Here is a tiny trained network, its code and every weight. The questions are about switching its units off for an input and a class, where a switched-off unit gives its printed mean instead of its output.

import numpy as np


def w(rows, s, z=0):
    codes = np.array(rows[::2]) - 128.0
    scale = np.full(codes.shape[1], s)
    scale[-1] = z or s
    return codes * scale


def f(y):
    return np.maximum(y, 0)


def log_softmax(a):
    a = a - a.max(-1, keepdims=True)
    return a - np.log(np.exp(a).sum(-1, keepdims=True))


def net(x, mask):
    res = np.array(x, float).reshape(1, 4) / 4 @ E
    y = f(res @ A[0][:, :-1].T + A[0][:, -1])
    res = res + np.where(mask, y, B[0][:, -1]) @ B[0][:, :-1]
    return log_softmax(res[-1] @ U[:, :-1].T + U[:, -1])


A, B = {}, {}
E = w([
[115,213,174,122,179,175,16,150,126,1],'x0',
[202,130,132,152,76,128,24,197,226,251],'x1',
[144,110,139,117,76,249,181,82,249,96],'x2',
[129,177,91,230,156,93,59,171,134,166],'x3',
],0.0083)
A[0] = w([
[131,96,109,88,133,33,153,190,105,150,155],'n0',
[172,109,138,222,163,45,102,227,69,105,75],'n1',
[136,71,187,84,91,226,140,99,136,95,167],'n2',
[77,185,71,126,106,74,60,106,80,177,145],'n3',
[191,167,117,98,184,190,99,225,167,187,251],'n4',
[45,119,151,79,191,138,139,51,1,100,232],'n5',
],0.0076,0.0024)
B[0] = w([
[102,157,101,136,163,139,91,94,130,140,183],'n0',
[200,177,150,87,85,239,231,130,83,80,191],'n1',
[127,159,134,39,109,64,141,168,70,73,200],'n2',
[154,146,187,169,116,247,217,120,70,191,179],'n3',
[74,142,161,92,130,131,105,136,143,130,209],'n4',
[57,236,90,165,217,133,203,102,135,164,247],'n5',
],0.012)
U = w([
[31,227,141,146,195,150,134,98,160,255,197],'0',
[139,59,134,94,100,80,26,192,133,208,249],'1',
[183,32,64,199,108,69,131,84,127,135,16],'2',
[182,112,163,94,80,176,168,152,56,6,50],'3',
],0.008,0.0011)

Each question gives the input, the list of numbers given to net, and the class t.
The units are the neurons (one row each of A and B). Each row of codes is followed by its name. A weight is (code - 128) times the scale printed after its matrix; where a second scale follows, it is the last column's (A, B and U).
mask holds one flag per neuron, in row order. A switched-off neuron (its flag False) gives its mean, the last column of its row in B, instead of its output. The means were averaged over made-up inputs and are rounded, as every weight is.
A unit's drop is (log p(t) with every unit on - log p(t) with that unit switched off) / (log p(t) with every unit on - log p(t) with every unit switched off).
The circuit of an input: a set's keep is (log p(t) with only the set's units on - log p(t) with every unit switched off) / (log p(t) with every unit on - log p(t) with every unit switched off). Starting from all 6 units, units are removed one at a time, each time the one whose removal leaves the highest keep (on an exact tie, the one counted first), for as long as the keep stays at least 0.8.
units of the circuit, in order: the units of the circuit, biggest drop first
k most important neurons: the k neurons with the biggest drops, biggest first
drop when u is switched off: that unit's drop, to one decimal
input [0,8,0,-2], class 1: units of the circuit, in order : (n5)
input [-6,-3,8,6], class 2: units of the circuit, in order : (n5, n1, n4)
input [3,1,2,7], class 3: 2 most important neurons : (n5, n1)
input [-7,0,2,-5], class 3: 2 most important neurons : (n5, n2)
input [-6,2,8,5], class 1: units of the circuit, in order : (n5, n3)
input [-2,0,-5,2], class 3: 3 most important neurons : (n1, n5, n4)
input [0,-2,-6,5], class 3: 2 most important neurons : (n1, n4)
input [-4,-6,8,3], class 3: 2 most important neurons : (n2, n5)
input [6,4,-1,8], class 3: 2 most important neurons : (n1, n5)
input [3,-4,3,-6], class 0: drop when n2 is switched off : -0.3
input [-8,2,-2,-2], class 2: drop when n5 is switched off : 1.0
input [-2,5,6,-8], class 3: drop when n2 is switched off : 0.2
input [-3,4,0,-2], class 1: drop when n3 is switched off : 0.1
input [0,6,7,-7], class 3: units of the circuit, in order : (n2)
